Below are the code and all the weights of a small trained network. Each question names an input and a class and asks about switching units off, where a switched-off unit gives its printed mean instead of its output.

import numpy as np


def w(rows, s, z=0):
    codes = np.array(rows[::2]) - 128.0
    scale = np.full(codes.shape[1], s)
    scale[-1] = z or s
    return codes * scale


def f(y):
    return y / 2 * (1 + np.tanh(0.7978845608 * (y + 0.044715 * y**3)))


def log_softmax(a):
    a = a - a.max(-1, keepdims=True)
    return a - np.log(np.exp(a).sum(-1, keepdims=True))


def net(x, mask):
    res = np.array(x, float).reshape(1, 4) / 4 @ E
    y = f(res @ A[0][:, :-1].T + A[0][:, -1])
    res = res + np.where(mask, y, B[0][:, -1]) @ B[0][:, :-1]
    return log_softmax(res[-1] @ U[:, :-1].T + U[:, -1])


A, B = {}, {}
E = w([
[63,196,98,106,73,97],'x0',
[99,147,135,108,122,17],'x1',
[253,134,151,76,76,83],'x2',
[142,211,144,101,225,122],'x3',
],0.0049)
A[0] = w([
[210,124,138,116,163,116,224],'n0',
[135,116,141,132,126,119,170],'n1',
[103,139,111,134,71,174,168],'n2',
[117,194,131,115,133,24,253],'n3',
[158,122,129,126,112,153,209],'n4',
[176,50,133,120,16,147,181],'n5',
[97,150,125,127,109,119,165],'n6',
[140,110,130,127,101,135,162],'n7',
[66,163,121,131,64,127,200],'n8',
[145,118,133,129,120,130,171],'n9',
[124,130,124,128,140,140,136],'n10',
[138,152,140,120,147,56,201],'n11',
[61,251,120,104,85,89,161],'n12',
[97,127,123,134,144,152,142],'n13',
[136,123,126,131,216,186,231],'n14',
[47,126,127,145,163,202,150],'n15',
[132,130,125,128,127,135,131],'n16',
[181,119,138,115,161,75,175],'n17',
[107,150,126,124,116,114,161],'n18',
[55,122,122,140,159,190,147],'n19',
[136,123,121,140,223,180,232],'n20',
[20,76,132,151,212,120,210],'n21',
[115,137,126,127,120,125,141],'n22',
[87,160,124,124,103,123,177],'n23',
[163,128,139,116,153,79,163],'n24',
[241,163,138,123,160,220,145],'n25',
[116,126,125,131,155,138,144],'n26',
[124,37,134,141,42,98,206],'n27',
[99,96,127,134,44,145,207],'n28',
[147,130,125,126,123,150,177],'n29',
[149,121,121,120,96,161,206],'n30',
],0.012,0.0022)
B[0] = w([
[210,100,132,85,134,114,202],'n0',
[134,134,115,129,140,131,141],'n1',
[147,79,148,147,105,86,163],'n2',
[128,230,108,109,118,62,230],'n3',
[149,110,147,134,162,112,159],'n4',
[135,107,116,240,213,102,244],'n5',
[102,125,136,117,113,110,148],'n6',
[131,116,122,148,147,120,146],'n7',
[92,86,135,105,93,75,188],'n8',
[141,124,126,134,148,124,143],'n9',
[128,128,142,130,127,136,133],'n10',
[159,177,105,118,104,98,180],'n11',
[49,180,191,129,149,45,221],'n12',
[128,122,149,137,101,144,151],'n13',
[145,153,191,135,178,185,222],'n14',
[167,110,191,164,47,155,227],'n15',
[131,123,134,128,130,126,129],'n16',
[201,131,107,116,113,119,179],'n17',
[108,137,133,121,120,112,143],'n18',
[158,113,176,157,55,156,211],'n19',
[150,161,190,139,178,186,225],'n20',
[88,171,93,130,57,236,253],'n21',
[117,128,130,125,121,121,133],'n22',
[97,120,148,116,108,102,158],'n23',
[180,140,110,120,109,117,163],'n24',
[114,61,131,3,191,166,219],'n25',
[128,138,142,134,125,146,142],'n26',
[88,96,29,174,164,134,233],'n27',
[118,74,82,153,114,96,197],'n28',
[139,114,146,128,147,120,144],'n29',
[144,100,150,147,156,103,159],'n30',
],0.037,0.005)
U = w([
[145,180,189,159,93,248,113],'0',
[163,58,163,24,217,162,122],'1',
[42,204,155,93,115,36,190],'2',
[141,57,50,236,206,84,163],'3',
[104,51,146,153,37,126,2],'4',
[64,117,2,137,103,154,90],'5',
[235,182,61,70,119,93,188],'6',
],0.0041,0.00079)

Each question gives the input, the list of numbers given to net, and the class t.
The units are the neurons (one row each of A and B). Each row of codes is followed by its name. A weight is (code - 128) times the scale printed after its matrix; where a second scale follows, it is the last column's (A, B and U).
mask holds one flag per neuron, in row order. A switched-off neuron (its flag False) gives its mean, the last column of its row in B, instead of its output. The means were averaged over made-up inputs and are rounded, as every weight is.
A unit's drop is (log p(t) with every unit on - log p(t) with that unit switched off) / (log p(t) with every unit on - log p(t) with every unit switched off).
The circuit of an input: a set's keep is (log p(t) with only the set's units on - log p(t) with every unit switched off) / (log p(t) with every unit on - log p(t) with every unit switched off). Starting from the 12 units with the biggest drops (on a tie, the unit counted first), units are removed one at a time, each time the one whose removal leaves the highest keep (on an exact tie, the one counted first), for as long as the keep stays at least 0.8.
circuit, biggest first: the units of the circuit, biggest drop first
unit that matters most: the unit with the biggest drop
top k neurons: the k neurons with the biggest drops, biggest first
drop when u is switched off: that unit's drop, to one decimal
input [7,-7,0,0], class 4: unit that matters most	n3
input [4,6,-4,-7], class 5: circuit, biggest first	(n27, n21)
input [-3,8,0,8], class 6: circuit, biggest first	(n17, n11)
input [-3,0,-7,-8], class 4: circuit, biggest first	(n15, n28)
input [-1,7,3,2], class 6: circuit, biggest first	(n17, n11)
input [5,3,-7,8], class 2: top 2 neurons	(n12, n3)
input [1,2,-7,-7], class 4: top 2 neurons	(n15, n19)
input [5,-3,6,6], class 2: top 2 neurons	(n12, n3)
input [-2,-5,7,-1], class 1: top 2 neurons	(n25, n0)
input [2,-2,7,7], class 1: top 2 neurons	(n25, n21)
input [4,7,7,-5], class 3: drop when n27 is switched off	0.8
input [-8,6,-3,-2], class 0: drop when n21 is switched off	0.3
input [8,-3,-5,1], class 2: drop when n0 is switched off	0.2
input [8,1,6,5], class 2: circuit, biggest first	(n12)
